Each row has a hidden stage along a path, written after it and counted from one end. A new block has a new path.
[-121 -332  -25  -17   77   75  419   64  133 -111  360  280 -373  -38
   91   75 -277  -32  144  165 -145   77  195  -78 -126  101  121  187
   79   88  145   20   93  230  194  157  303  -27 -123   93 -223  -13
  -27   94 -124  174  140] => 16
[ -86 -224  136  120   88   50  148   -9  -44  -84  -10  -81 -233  245
  -78  187  114  -56  -52   21   45  221  -61  -18   21  130   55   40
  -97  -52  111   48    3  -35  -21  198  103  -84 -235   50  112  357
 -298 -109  -82 -139  -76] => 35
[ 215 -229   46  341   -5   13 -176   99 -271 -367 -356 -218  -83  152
  368  277   11  118 -154   37   76  232   71  182 -181   63 -197  102
 -371  131   -1 -151 -578 -356 -240  188  -93 -734  127  -76  137  209
 -126 -306 -260 -375  -96] => 25
[ -55 -331   17  -66   21  -70  258  259 -130  411  489   87 -334 -101
 -219   50 -152   30   74  192  -15 -229   47   10 -105  -25  111  -77
  185  -11  192  -69  155  -48   73  520   89 -123 -116  123 -367 -156
   38   53  106   59    0] => 46
[   3  148   92 -110 -148   17  158 -182  109   44   92   43  -74  101
   -1  -12  114  -64   -4 -101   19   86  -24 -220  161  -60  259  -74
  135 -246  126   74  418  258  142 -100   70  407 -317  135  123   12
  -81   41 -129  224   35] => 1
[ -60  163 -136  -27  -49  165  -38  -31 -200 -302 -217 -175 -148  239
   41  176 -187  136 -131 -129   18   98   96   34 -259  -96   88  279
 -201  187 -117   13 -340  -69 -179 -243  -46  -12  -26 -121  232    5
 -220    0 -204 -214 -140] => 17
[ 160  197 -164 -221 -249 -294   29  -67  -39  248   66  145 -149   -8
  125  -83  227 -141  -47 -159  144  -93 -156 -111  109 -182   30 -284
   21 -277  -61   68  418  105   84   25 -163   -7 -183  158  -30  -17
  187  -45 -125   41    5] => 15
[-105  213  -96 -133 -244 -185   44 -105  -90   75  -97 -103 -182  168
   -6   94  166  -44 -242 -137  -14  -86  -41 -186  106  -63  267  -28
  -64 -120  -91   43  331   95   65  -49  -81   92 -175   23  210  210
 -165   49 -223  -92 -186] => 16
[ 139   93  -14  -91    5  120  100  220  -79  166  129  107 -120 -142
  -90 -258  -12  -47  338 -198   23  139    3  -22 -184  -57 -286  -95
  283   32   34    9  -99  134   14  -28  -54   84   39  -83 -144 -335
  268  129  -56  174 -118] => 6
[-188 -379  210   71  132   60  249   22  -67 -177  150   96 -252   39
 -223  -46 -168   -9  119  -52 -209  154  194    1  -86  240   98  232
  134  147   19   23  -37  112   24  114  260   34   26 -201 -132  238
 -145  238   32  175  -68] => 17
[ -93 -451  -87   29   41  -22  199  201 -111   84  162    3 -485  -61
  -22   68 -162 -139 -246  204  -25 -193  102  219 -313  153   86  -89
  -54   14  149   18 -316 -250  119  424   32 -136 -106  310 -278  -35
  174 -232 -153  -28  103] => 25
[ 142 -352   99  -77 -287 -292 -132  145 -225  223  -52  -87 -132   52
  121  125  -39   13 -260  -63  -84  -96 -103  -10 -254  111    2  141
  145   55   49   62  -47 -108  -11  264  -57  -52   54  133 -284  -94
  -60  -48  -82   81   21] => 42
[ 153 -289  208  252   16   70  -79  133 -324 -170 -107  -70  -13   31
   94   66 -176  102   15  -63  -34   66  111  200 -197   70  -54  195
   40  198   34 -141 -357 -209 -152   87   73 -151   91  -91 -121 -181
   15   33   -1   95   33] => 7
[  89 -176  194  142   29  102  165  304 -156  153  120  -25 -247   11
   22   89 -148   -6   16   18 -117   17  -46  -27 -172   63  -25  164
  207  194  222  -15  -98  -55  134  166   65   24  -41  149 -242 -429
   45  161 -132  215  -30] => 26
[ -20 -184  -79 -188 -193 -169   93  -17   62  188   27   47   31   74
    0  -30  142 -224  291 -134  -30  109 -116  -79   22   74  -46 -133
  225  -72  125   89  403  350  245   19  131  491 -467  233    2 -111
   -9  -13   39  209   70] => 45
[  99 -146  247   93   86  194  -22   10 -155   66  142  170 -277  -79
    7 -287   -8 -176  -42 -190  -17  135  -61   27 -217  170 -139  -32
  236   17  149  124 -339 -131   20 -120  -31  120  128   82 -323 -216
  162   89 -229  414  141] => 23
[ -19 -141  160  147   86   92  -13  225 -333  -61   18 -266 -179   74
 -173   61 -262  135 -173    3 -151 -240  239  293 -256   13  218  181
   41   61  -29  -77 -292 -299  -60  174   36   83   90  -12  -80 -160
   86   48   11   37  -96] => 1
[  25 -216   19  -49 -125  -47   64  159 -201  324  266  -71 -304 -133
 -151   28 -115  122 -126  140   39 -182   63  -97 -166   26  103 -108
   25   43  189 -131 -147 -132  -30  494  -79 -298   94  -14 -221  -72
  -47 -134  -97  -85 -144] => 36
[ 179  235 -202 -135 -168  -41 -122 -108   40 -206  -88  -98  -16  278
  391  246  -16   95  -62  -39   73  133   21   -6 -129 -243   11   91
 -241 -199  -64  108   39   44  -63 -202  -86  -86 -170  144  209   69
 -137 -224 -251 -217   58] => 42
[-202 -196  274   17  156   23  221   98 -281  190  337  -20 -377  108
 -440   -6 -112  -46 -168   -4 -158 -152  -17  101  -61   79  286  106
  159    7   43  128   86 -187   27  166   72  170  -74   26 -300    8
  -62  395  125  196  -74] => 29
[ -92 -131  -35   83  -27  -23  -73   96 -277   96  102 -257 -182  165
   21  240 -231  132 -201   96 -108 -402  205   71 -116  -49  394  140
  -96   74   74 -170  -19 -212   68  231   86   45 -103  139   45 -123
 -197 -158 -144  -41   -7] => 39
[ 200  228  128   46  -90  251 -193 -217  -18  -40  192   49  -61   -1
  306 -137   44   35  -48  -61   53  183   59 -149  -80  -53  -20 -105
    1 -219  181   42 -194  -29  -29 -285 -110  -25  112   50  -27  -90
  -53 -119 -431  194  138] => 41
[  66   92 -205   59   12 -107   29  206 -309   15 -127 -101  -49  203
  132  222   49    1  266 -112   36   33 -129   55    9 -171 -136   65
 -164  217 -108 -101  102   -5   -3   25  -26 -240 -228    1  154 -199
  -60  119   -8 -245 -208] => 27
[ 167 -133  231  123 -361 -209 -110  -85  -68  -31  -65 -140 -142  -17
  282   39  -27  -48 -399   27 -171 -160   44  -13  -33  197  292   16
   13 -132  188   34  154   47  297   58    6  232   15  347 -116 -167
  126  -86 -310  311   92] => 28
[ 231  -35   83    4 -221 -226   14  153 -125  380   56   94 -121 -137
  141 -122  272 -165  -52 -103   54  -47 -162  -85   55   -3 -124 -289
  227 -180   95  -24  208  -31  114  211 -143 -102  -47  158 -212 -173
  265   -3 -169  183   -8] => 10
[  85   37   37  -24 -333  -56  -91 -198  -41   19  -85   34  133   69
  414   54   27  -95  -76 -139 -120   -9   22 -219   57  -20  227   47
  165  -16  141  -32  244  160  208 -307   77  424 -277  211   46 -322
  -83   46 -325  408  241] => 10
[   7  266  -63 -168  -49  168  109   68  -18  242  108  -71  -55   29
 -115  -79  136  -78  205 -114    9  174  -60 -197  -26 -145  -96 -217
  147  -59  145   47   15   79   70 -103 -139  156 -261    3   81 -222
  -10   97 -180   40 -171] => 29
[ 239  -86  172   68  -41  123 -123  -18 -151 -126  102    5   23  -50
  139 -108 -105   81  164  -58  -45  245   81   53 -198   38 -186   17
   30   25  104    6 -317  -34  -78  -77  -36 -129  153  -95 -170 -177
   63   36 -104  144   27] => 35
[  32 -226   -2   48   -7  -59   68   47  -95 -267 -199 -138 -145  314
   98  325 -156   33  -72  -25  -13  109  -15  132 -164   17   88  290
 -168  113    3   63  -53  -19  -18   72  120   30 -251  145  100   49
 -188  -99   -6 -124   13] => 30
[ -53  -85  187  410   33   44 -109  -55 -469  -61 -178 -194  -76  308
  127  227  161 -143 -150  -67   32  -36 -217  149  141  123  189   61
 -176  153   86  -85   30 -231   73  -98   80  142 -315  243  144 -136
 -224   99 -120   40   26] => 31
[ 136 -148  101  395  -24   90   38  175 -329 -211 -204  -43 -341   33
  172  113   81  -57 -169   43  194  217 -198  225 -182  217 -243   44
 -233  180   47  -41 -415 -169  -85  122  -54 -395  103  112  -48  -39
   93  -62 -198 -233 -125] => 15
[ 294 -210   28  261 -101   30 -105  281 -307 -123 -198 -248 -103  -29
  223  169  -78   73  -78  135   86  102  -13  296 -316   64 -261  -46
 -219  149  131 -122 -570 -295  -79  279 -149 -439   68  133  -87 -285
  200 -237 -134 -249 -101] => 30
[ 328  284  155  -18 -180  180  -48 -100  121 -359  -52   72   40   20
  360  -54 -113  178   85 -163  -49  443  120 -161 -168  -95 -164  228
   67  -84   22  107 -140  242  -88 -410  -46  -47  216 -153   24 -117
   27  107 -314  168   -3] => 8
[  17 -315   44  199  103   95  -36  339 -341  100    4 -168  -61  118
   85  185  -86   -2  136   32 -105   15   18  180 -254   61 -165  135
   72  254   94 -111 -339 -257  -20  187   67 -135 -100   63 -122 -276
  -85   13  -61  -42  -24] => 42
[ -89 -314  -14   -6 -111 -197  219  106 -133  280  344   79 -523  -76
   50  107  -91 -138 -547  277  -49 -468   71  140 -123   47  399 -144
    3 -219  122   33   95 -298  193  430    0  -68 -121  437 -390  -29
  210 -104 -191  105  214] => 14
[ 273    4   33   15 -142  152   71 -213  131 -354 -120   -4   86   28
   82   19  -47   63  276  -11  252  451    4   -6   -6  -39 -108 -145
 -181  -66  238  -32  -86  267  -43  -48   24   60 -287   38  206  -77
   19 -259    9  -38   27] => 27
[  14 -266  335 -201  145    5  160   50  -12   -6  304  110 -254  -30
 -447 -266 -229   30  -13 -163 -213  100  193  117 -258   61   37  118
  325 -151  -38  252 -133  -82 -118  104   20  115  190 -218 -419  169
  145  286  182  339  -10] => 22
[-148  -84  -51  265 -161  194  -59 -109 -322 -210 -195 -280 -161  146
  214  293  -10  -41 -522  214   76  -92   84  209 -155   79  307  -50
 -326   33  127 -114 -454 -391  -45  -48  -48   -8 -259  268  169  -20
 -141 -215 -352 -206  100] => 8
[ 138  146 -131  -61 -241 -202   73  -35  -97  191  -70  123 -172   16
  173  -32  394 -220   24 -145  254  121 -355 -118  135  -26 -130 -291
  -32 -172    0   61  337  187   87   32 -129  -21 -250  220   61  -11
  120  -48 -148  -73  -77] => 1
[  61   25  185 -134 -140  -95    2   20 -297  429  309  140 -226 -149
 -157 -277   73 -144 -198 -153  -69 -167 -136  -38  -77  -10   77 -183
  315 -111   41  134   64 -169   40  -28 -188  149   76   65 -458 -296
  245  367  -71  398   37] => 19
[ 123   91  -45  -62 -160   67  -41  -33   17 -141  -98 -202  126  -35
   34  -71  -30   28  160  -42  -70  130  236   46  -86  -64  -19 -201
  -29 -104   97  -63 -143   67   67  -57  -78  118 -155  -29  170 -127
  149 -135 -132   18  -93] => 23
[ 212 -237   38  122   74  205  135  179  -90 -275   57  117 -126 -137
   19 -127 -303   29  356   -4   58  246  120  282 -341   89 -296   70
   40  195   98  -40 -405  101  -15   37  119    3   49   -2 -202 -378
  332  -19   75  116   52] => 14
[ 108 -292 -107 -106  -22  102  290  293  -15   81  187  124  -71 -277
 -128 -148 -115  -54  454   98   29  263  108  131 -289   27 -393 -233
  183  106  152  -62 -317   95    5  280    7 -143 -124  -68 -268 -298
  351   16  115   -5  -61] => 12
[ 283  132  189   64 -277   65 -103 -100  -33  -30   24 -235  236  -12
  136   65  173  113   15  137   58  285   47  -10   61  -93  -52 -315
  -79 -305  233  -53  -53  -48  -54   31 -182 -132 -152   13   84  -37
   21 -104 -115  -86  -68] => 41
[  99   88   39 -239 -122   16  174 -132  148  209  365  206 -167  -98
   96 -136  178 -152  -58   53   -8  208  -31 -189    5 -116  -28 -348
  127 -389  175  206   91   -8   67  -37 -176  -99 -164  127 -250   41
  134   85 -247  183  125] => 26
[  18 -340   38 -133  149  -72  188  240  -90  179  367  187 -305 -149
 -234 -298  -29 -207  291  -50 -128   89    5  229 -272  157 -304 -154
  232  -67   -9  195 -104   16  104  226   23   -7   49   36 -467  -46
  366  172  129  181  -18] => 34
[ 159   27  173  -87  163  179  -70  220 -318   46  198  -38  -66   12
 -263 -177 -238  166  256 -217 -106  160   60  134 -361 -109 -260  181
  199  155  -79   93 -421 -172 -253  -83 -115 -101  276 -324 -294 -280
   81  341  125  107 -172] => 34
[  -9 -511  245   50  -23 -177  198  132   44   -3   54  -38 -334   82
  -42  129 -133  -75 -275   71 -198  -79  107   75 -133  217  225  147
  135  -85  153  100   74  -60  178  400  165   90 -103  238 -233  141
   16  -87  -60  211   93] => 25
[ 340  364   65 -190 -139  140   -4   22  112  -33  189  -62   85  -13
  129  -22  -58  234  195  -10  -27  337  114 -168 -129 -285 -179  -57
   38 -228   93   82  -80  101 -102 -128 -206 -217   90 -166  -18 -151
   55   59 -172  -33 -142] => 35
[ 181  -41   89   82   -6  -30  -41  109 -200   76 -229  -55  118   76
 -107 -157  312 -214  482 -330  115  368 -287   59   58   96 -420 -207
  128   90   50    6   49  156   40  -33  -33  175 -269  -21  103 -175
  101   70  115   67 -191] => 31
[ 100  148 -106   47    3  127  -95 -114    1 -193  -84 -143  187  209
  330  129  102  -27  246  -43  -29  223  132  -10   55 -159  -39 -118
 -162 -123   71  -64  -33   -3   49 -214    5   -6 -339   57  317  -15
 -128 -177 -248  -63   54] => 33
[ 123   49 -135 -157  -98 -151   21   15  -70  460  348  175  -96 -159
   99 -223  312 -221  245  -37   76  -30 -112 -125  112  -96 -164 -524
  110 -271  110  -11  257   32  160  160 -148 -142 -178  138 -175 -101
  213  -54 -152  101   21] => 36
[-185 -191  -47 -167  141  147  183  -69   33 -108  353  181 -445  168
   10   72 -361   34  -71    3 -135  -11  156  -83 -302   32  229  366
   26   66   30  184  -89   70   31  -65  206  125   -5   66 -191   86
 -257   45 -189  152  166] => 36
[ 137 -139  144   86   69  233  189  232  -21 -147  122  -91 -216   25
  -21  145 -369  188   55  124  -70  128  167   67 -299  -27    1  231
   30  142  212  -22 -313  -33   -5  167   74  -83   14   31 -136 -304
   30   -1  -69   37  -44] => 27
[ 105 -409   85  -42 -113  -68    3   37   68 -451 -239 -154 -119   89
  -11  113 -476  231 -109  -69 -143   31  390  142 -382  131  162  407
  -18  120   -6  -22 -293   92  -67  202  187   95  123 -101   30  127
  -42 -295   -1   44    4] => 16
[ 144  207   77   63 -125  -25  -84 -120 -413  189  -15    0  177   51
  -42  -66  272 -112  170 -193  176   85 -266   23  229 -172  -29 -307
   12  -10   30  -84  178 -107  -77 -187 -159   83 -327  -11   26 -317
   56  283  100  101  -35] => 19
[  47 -120  296 -104  -18  -98  135  163  -81  361  347 -117  -80  -45
 -311  -60  -79   40  -58   31 -249 -213  171   -8   18  -91  264 -126
  325 -223  162   16  228 -157  118  315  -30  153 -101   23 -286 -154
  134  213   87  318  -50] => 28
[ -84 -200 -350  -40   59 -103  100   70  -22 -171  -55  -90 -117  182
  193  248 -210  -24  126   55  -72 -211  288  165  -92 -130  202   41
 -216   44  -38 -141   49  -24  141  174  174  -14 -382  183  208    1
  -23 -313  -88 -142   98] => 22
[  56  161  -45  167 -163  175   36 -135  -26 -297 -265 -179  -15  252
  301  299  -13    1 -118   28  113  146  -15  -26   23  -60  202   66
 -234   28  171  -68   -5   71   96 -215   58  235 -415  265  370 -180
 -170 -192 -295  -71   62] => 18
[  -2  103 -281  -12   60   62  200  206 -332   78  206   -8 -286  -59
 -209   40 -155   68  171  110  219 -163   11  242 -133 -217  -16 -175
 -223  119  -45 -148 -121 -116  -89  222  -89 -265 -134    0  -40 -276
  220   36  131 -319 -189] => 17
[-149  132   -2  200 -169   59 -284 -252 -228 -212 -399 -399  136  363
  338  276   82  -19 -299 -144 -183 -121  179 -117  122    3  449  123
 -194   64   44 -162  -21 -159  110 -327   42  276 -312  101  514   41
 -438 -144 -480   43   17] => 24
[ -61  264 -229 -239   93   19  183  144 -190  466  341   97 -256   15
 -297 -159  277 -189  303 -107  185   41 -260  -38   19 -203 -216 -399
   58 -138  -32  102  177    0   -3   67 -196  -57 -268   20  -71  -79
  104  170   38 -163 -223] => 36

Each row has a hidden stage along a path, written after it and counted from one end. A new block has a new path.
[ 254   77   95 -282  283  116 -181  171 -409  117  -19 -102  -95 -132
  152  309 -356 -168 -275  237 -152  -61  124 -339  -54 -313  -66  200
  153   18  168 -476   48  131  -63  -68  -80  335 -413   -4 -173  257
 -199  552  394 -300 -173] => 30
[ 425 -253  160 -389  -18   97 -182  -64  272  551   94 -169 -297  -15
  322  144  300  108  261 -280 -147  124 -201  177  -40  -57 -346    8
  141  -25  187   60   79 -243  549  280  230 -234   18  121 -241 -109
   -9  285  -42 -163   77] => 28
[ 307  -80  -91  341 -151   41  207 -128  -97  332 -137   83   50 -590
 -149  151   65  201   59  274  336   63 -399  -41  450    4 -204  267
   77   85  -38  286  228  368   52 -195 -105 -331  206 -221   51  171
 -109  249 -365 -239 -217] => 13
[ 281 -102 -107  274 -128   62  214  -81  -92  250  -52   29   58 -651
 -279  195   45  185   66  335  304  220 -347   97  455   72  -54  246
  232  111   -7  390  268  413  -62 -259  -21 -356  221 -312   43   84
 -116  193 -405 -349 -149] => 33
[  -7   95  504 -205   42    1   -8  332  384 -291  -30 -154  -31   55
 -203  257  706  -64   24 -159  531   78 -107  268   -1  301  184  189
   81  114 -307 -110    9  149  228  -15 -183  436  244 -187 -193  161
  157   72   11  362  244] => 21
[-261 -373   45  212  -53 -149   83 -187 -301 -201  113  -93  -11   67
 -287 -137 -111 -300  190  225   68  266  -56 -108  405 -192  198 -139
  -21   72 -204  383  260  246 -267 -154  -18  -41 -121   95  -90  226
 -300  -79 -154   90   68] => 3
[  -7  113  122 -134  183  159 -341  137 -528  144  -25 -126   -3 -199
   12  305 -487  -75 -360  338  -64  -77   96 -383  -71 -432  -71  353
  125  115  187 -277  -18  179  -36 -121  -31  254 -362  121 -126  434
 -452  546  452 -137 -262] => 21
[-229 -128  -69  363 -457   73  393 -471 -290 -154  -40   82 -242  -15
  189  140   91 -404 -171 -190  154   24    3   -9  189  332   91 -123
 -299 -227 -162  130 -171   13   54    8  170  286 -137  180  507 -250
  125  322  451   82  252] => 23
[ -51  -74  340  477   22   89  247 -363 -295 -118 -466  354  115 -372
  141  197   21   51   86 -159  351 -178 -420 -322  374  -37  -27  179
 -479  -14  170 -159  -35  104  461 -140 -352  -32  -53   14  120  439
   -7  397 -204  415  128] => 19
[ -40  172  294 -463   64 -129 -180  421  521 -190    2 -154  -29  134
 -310  310  586 -129   10 -343  367   54 -120  340   24  245  240  -14
   75  -19 -246 -122  201  104  342  -32  -91  451  264 -149 -229  207
  192   89  -57  426  277] => 7
[-292  381  179  -85  139  273 -491  106 -547  155  -45   34  110 -181
  -22  230 -495   50 -451  417   81  -45  172 -320   98 -257 -114  269
  200  213  268  -95   -5   70  -88   23    2  115 -187  181 -124  288
 -665  368  229  -72 -446] => 26
[-206 -326  180  285   19 -104   21  -27 -403 -335  254  -62   75  170
 -328 -172  -67 -294  167  357   56  233   18  -34  447  -97  149  -82
  114   21 -106  409  202  378 -328  -90  115  -89  -66  -37  -69  194
 -218  -59 -109  -53   80] => 11
[-148  -27  540   24  116  192  318  123  299 -566   54  196  123 -236
  181  106  406  132 -223 -165  722   -1  -47   34   11  415   92  105
  -35  381  -35  -29   47  -60   32 -372 -254  271   99 -150 -196  -45
 -183 -257 -121  327  160] => 10
[ 336   83   84 -249  287   92 -167  193 -402   36  -52 -131 -124 -108
  202  306 -300 -210 -271  222 -127  -78   79 -361  -56 -309 -110  215
  155  -29  136 -518   46  149  -93  -66  -76  398 -457  -64 -167  257
  -97  598  456 -357 -153] => 33
[-166 -109 -104  412 -603  -26  518 -297 -192  -88   65   26 -346   77
  122  248  130 -276  -68  -84 -200  200  249  186  190  130   24    9
 -392 -325 -158  -51 -102    6  -62 -119   94  311   31  291  453 -481
   68   63  361  302  512] => 25
[-148 -182  105  -19  -93  -26   40 -156 -100  227  360  273  222 -148
   92 -168 -267 -369 -382 -173  236 -238  -94  -90  -83  582  164 -200
   53  -25   71  563 -250   72   35  199  138   25 -176   43  239   93
  198  103  332 -469 -324] => 12
[-183  -45  468    5   24  145  347   30  383 -409  -39   95   15 -177
  254   55  443   78 -138 -209  742   27  -29  -39  -48  325   51  113
 -214  414 -245 -126   37 -146   59 -296 -408  359   75   63 -240   20
 -262 -246  -79  485  122] => 1
[ 149   33  169  411   32  131  226 -264 -224   92 -404  345   99 -314
   91  146  147   72  175    0  366 -131 -345 -194  531  109 -145  109
 -295  -63   85 -161   99  216  371   28 -286 -148  125  -41   73  295
   10  435 -361  156  -40] => 30
[-231 -167 -179  389 -656 -179  491 -231  -83   88  191   13 -326  160
  158  117  -62 -233  -67  -74 -352  173  356   80  113  -99  -90   26
 -576 -276 -221  -81   -8  -71 -128 -197  -55  285   32  538  310 -389
 -135 -178  322  494  442] => 1
[-154  -67  677   89   48  166  355   18  200 -469    1  154   66 -289
  173  126  410  153 -186 -107  671   16  -97  -28    9  329   95  202
  -90  419  -71  -19  -71  -80   81 -319 -329  226   70 -165 -128  -14
 -156 -218 -111  382  166] => 21
[-161 -147   39  332 -472 -206  339   53 -135   77  519   58 -152  336
   31  -70  -70 -174  -54  184 -395  123  482  132  217  -35 -181   25
 -338 -212 -136   34   42   87 -254  -89   40   72  157  373  175 -369
 -168 -330  175  303  294] => 9
[-142  230  -25 -130  218  231 -449  198 -477  101   23   -7  129 -194
   10  250 -600  -26 -458  317   28 -109  162 -343  -27 -336 -104  265
  158  126  293 -189   90  167  -81 -155   55  205 -287  219 -174  419
 -623  462  386 -147 -368] => 9
[-422  512  265  173   47  187 -571   60 -536   22 -268  181  180  -95
   14  175 -337   77 -476  361  119  -61   40 -337  123 -256 -176  291
  236  103  310   98 -149  -46 -232  152 -111  244 -174  175 -154  165
 -480   75  170  -59 -505] => 17
[ 237  -71  222  -56 -339   68  -62  -61   57  354   51 -425 -416 -205
  540  -12   48 -120  296  -27 -130  337 -119  245 -104  -25 -375  341
 -302  100   16   32 -302 -279  213  297  134 -155 -215  310   73   87
  -68  488  348 -170  290] => 18
[  69  157   59 -185  270  204 -316  197 -449   78   25  -65   40 -177
   52  308 -472 -101 -365  278  -43  -55  160 -319  -53 -269  -50  277
  177   54  241 -347   61  194  -52 -102    0  268 -336   88 -171  346
 -375  548  423 -245 -253] => 33
[-300  -83  583  270   60  140  350 -254  -54 -512 -213  370  141 -414
  203  220   43  124 -161 -309  483  -58 -239 -216  161  163  167  114
 -394  235  223  -92  -27 -128  323 -419 -345  107  -74  -63   24  170
 -136  -32 -183  593  298] => 15
[-309  -75  506  103   71  172  415 -137  178 -534  -82  340  118 -362
  296  122  144  144 -237 -302  626  -47 -104 -144   70  284  126   17
 -318  390   88  -87   61 -220  159 -482 -359  199  -24   -3 -101   20
 -299 -245 -198  559  219] => 6
[-230 -164  -57   68 -182   56  157 -338 -134   60  222  245   77  -62
  206 -144 -159 -436 -341 -259  362 -219  -73 -136   56  587  112 -315
 -111  -54  -63  415 -127   15   82  138  189  108 -186  147  328    9
   82  234  371 -267 -216] => 8
[-367  -60  430  244   64  129  349 -280  -18 -490 -291  436  151 -373
  258  174  -16   88 -133 -375  481 -104 -223 -227  201  138  155  -17
 -500  216  224 -135   45 -189  321 -431 -376  143  -87   79    4  204
 -234  -46 -239  666  290] => 6
[ 343  -29  -26  324  -65  105  238 -168 -114  365 -216  187   53 -483
  -68  146  154  184  144  225  339    5 -345  -61  516   94 -215  196
    6   31  -18   93  213  339  173  -46 -174 -318  245 -173   33  149
  -63  332 -435 -177 -214] => 30
[ 423   44  233 -227  151  -76  -39  117 -451   19 -180 -219 -341  -51
  328  273 -136 -270 -195  247 -261  -88  -42 -420  -25 -486 -203  200
   65  -23    4 -553  -83    2 -177  -28 -178  488 -575 -186  -74  154
   85  531  459 -308  -27] => 22
[-178  -80 -209  377 -583 -105  448 -152 -108  -89  165   53 -276  123
  115  192   15 -254 -120  -81 -265  164  304  189  165   55  -41  -12
 -404 -341 -117  -38    1   10 -147 -211   98  315   46  351  365 -445
   -8  -72  343  317  477] => 8
[ 349  444  486 -310 -203 -148    9   51 -239   91  -89 -305 -590  -58
  666  -29   95 -258  -75  296 -174  138  -69 -149  279  -81 -521   55
  -89  186 -156 -348 -181 -437 -279  343 -127  142 -429 -320  144 -277
  172  358  151 -352    6] => 29
[ 377   12  194 -240  195  -20  -62  121 -456   38 -139 -190 -275  -71
  277  290 -203 -253 -221  238 -235 -102    3 -416  -59 -461 -147  203
   81  -12   46 -540  -61   51 -136  -61 -153  469 -552 -125  -97  207
    2  552  470 -295  -54] => 23
[ 420   50  162 -297  234   10  -42  117 -400   57 -154 -160 -282  -57
  309  292 -158 -264 -191  205 -216  -75   30 -385  -28 -368 -137  134
  104  -31   42 -598  -17   26 -129   -5 -168  473 -527 -129 -127  135
   37  555  407 -340  -69] => 27
[ 332 -123  150 -148 -180  142 -103    8  165  349  141 -316 -319 -120
  485   -4  139  -68  313 -102  -97  306  -83  322  -75  107 -357  209
 -109   28  120   62 -154 -214  277  316  244 -210 -105  257  -56   -9
  -38  431  227 -289  235] => 33
[-159 -182  205  319 -365 -228  223   95 -208   95  613   16  -85  433
  -37 -206  -75 -199   16  307 -358  119  474   65  271  -44 -203   38
 -254 -144 -172  114   36  159 -272   50   36  -46  154  321   88 -239
 -187 -329  113  231  165] => 12
[ 186 -165  -74  220 -105   44  190  -80 -132  117   14  -34   46 -606
 -366  181   17  119   71  361  269  310 -313  129  457   46   67  178
  316  148  -13  485  294  411 -158 -306   46 -338  165 -350   22   57
 -151  117 -400 -355  -84] => 32
[-236 -105 -101  438 -557    6  402 -426 -265 -147  -45   22 -298    3
  152  222   75 -353 -143 -176   -2  115   61   35  167  180   52    0
 -379 -295 -163   61 -151    3   25  -69  126  325  -99  252  493 -295
  109  239  475  227  374] => 19
[ -87   18  618  -34   99  210  352   93  308 -465    8  129   29 -170
  161  133  569   91 -123 -120  719   65    0   88   45  490  123  108
  -13  374 -165 -129   -3  -58   63 -198 -316  305  153 -168 -183 -117
 -100 -184 -147  323  162] => 27
[ -56   18  486  -30  111  176  252  227  380 -512   47   85   86 -144
  131  104  547   64 -148 -142  748   23  -35  131  -15  464   78  135
   19  319 -155  -69   39   20   29 -253 -233  349  152 -147 -225   -9
  -90 -162  -55  254  151] => 10
[ -88  185  228 -588  -22 -242 -278  329  532   10  -48 -200 -108  114
 -384  384  478 -124   25 -444  186   75 -197  306   47   72  251  -72
   20  -67 -228  -90  264    7  482  -18  -85  390  248 -109 -202  235
  197  113 -116  548  288] => 4
[ 405   50   47 -286  201  -63  -42  130 -341    5 -156 -153 -292  -40
  413  211 -228 -294 -227  148 -210 -123   -5 -443  -36 -436 -230   80
   11  -27   21 -585   49  -42 -197  -93 -176  507 -592  -71 -148  165
  -10  489  434 -313  -81] => 7
[ 210  -26  252 -118 -321  107  -45  -36   39  342   88 -403 -424 -181
  526  -39   86 -113  300   43 -111  346  -58  301  -28   46 -362  260
 -246  152   10   40 -285 -290  166  327  172 -193 -169  267   91    7
 -124  463  262 -197  283] => 25
[-223  306  177  136   90    4 -368  227 -282  -53 -216  361  289  -66
    5  135 -204  -55 -410  145  -47 -117  -17  -86  -54  -57   30  104
  324 -124  422  249 -266  -19 -376  111 -141  435 -188   63 -163   19
   -5 -225  137 -326 -300] => 10
[ -81 -320   89  263 -112  -53  142 -134 -345 -169   36 -142  -18 -325
 -458  114  -16  -89  141  384  115  369 -225   82  429 -156  247   92
  246  128  -73  532  188  386 -271 -307   87 -169  -12 -253   42  135
 -194   32 -241 -143  129] => 23
[-109  218  -15 -157  201  199 -414  210 -451   96   33  -39   94 -187
   27  241 -572  -56 -435  306   11  -94  159 -321  -34 -324 -100  254
  139  124  259 -205   80  156  -92 -152   46  221 -302  195 -160  404
 -573  464  395 -158 -329] => 9
[-109 -328   63  282  -94  -73   96 -136 -310 -193   70 -145   16 -284
 -436   84  -81 -126  144  310  106  382 -211   47  398 -147  243   96
  185   83  -65  516  220  380 -242 -292   76 -164  -38 -182   -2  188
 -181   29 -196 -111  124] => 15
[-261  -58  690  124   77  201  407 -133   73 -518  -94  317   97 -367
  215  175  256  180 -202 -190  601  -20 -121 -103  115  302  153   91
 -202  396  103  -61  -45 -165  180 -385 -341  152   20 -151  -50  -29
 -200 -194 -229  498  235] => 25
[-209  -72  495  395   46   62  266 -342 -239 -330 -416  385  128 -353
  138  232    8   42    5 -278  343 -142 -376 -297  304    0  113  122
 -502   41  227 -156  -55  -15  455 -247 -374   59  -96  -21  106  374
    1  229 -206  582  270] => 18
[-229 -360  -38  214  -77 -105  125 -189 -256 -215   42 -117   -8 -135
 -342  -27 -113 -227  159  226  136  333 -128  -42  387 -185  254  -76
   48  115 -174  431  292  275 -283 -289  -10  -45  -99   19  -73  212
 -318  -56 -192   36   94] => 3
[-294  499  260   99  106  159 -459  120 -411   25 -293  314  205  -54
   28  176 -173   38 -409  287   55  -61   55 -176  122  -68  -80  136
  345   -2  367  104 -187  -71 -297  239 -147  321 -121   77 -174  -30
 -236  -66   38 -225 -442] => 29
[ 362   -3  146 -200  173  -11 -105  113 -440  105 -131 -205 -237 -128
  241  311 -265 -221 -233  221 -223  -94  -19 -423 -106 -484 -151  280
   60  -21   63 -502  -61   87  -87  -82 -149  434 -533  -62 -105  282
  -35  582  511 -280  -88] => 20
[-122  -59  -11  329 -563 -114  467 -120 -141   45  267   36 -304  188
   61  164   80 -202  -47   65 -360  225  411  212  231   75  -58   27
 -343 -293 -154  -89  -26   20 -155  -69   27  205  139  292  328 -540
    4 -140  215  309  439] => 28
[-376  565  237  102  133  244 -597  142 -496  -18 -198  238  240  -75
  -11  158 -305   83 -474  378  160  -47   85 -240  185 -105 -159  207
  359   92  375  117  -79   -4 -257  184  -25  193 -107   97 -183   95
 -464   73   85 -187 -531] => 33
[ 375   39   22 -299  173  -64  -34  104 -316   60 -144 -168 -299  -50
  414  208 -259 -301 -221  125 -208 -114   15 -446  -55 -436 -218   83
  -42  -13   -6 -595   54  -56 -164  -88 -195  496 -584   -5 -144  185
  -50  499  445 -266  -85] => 6
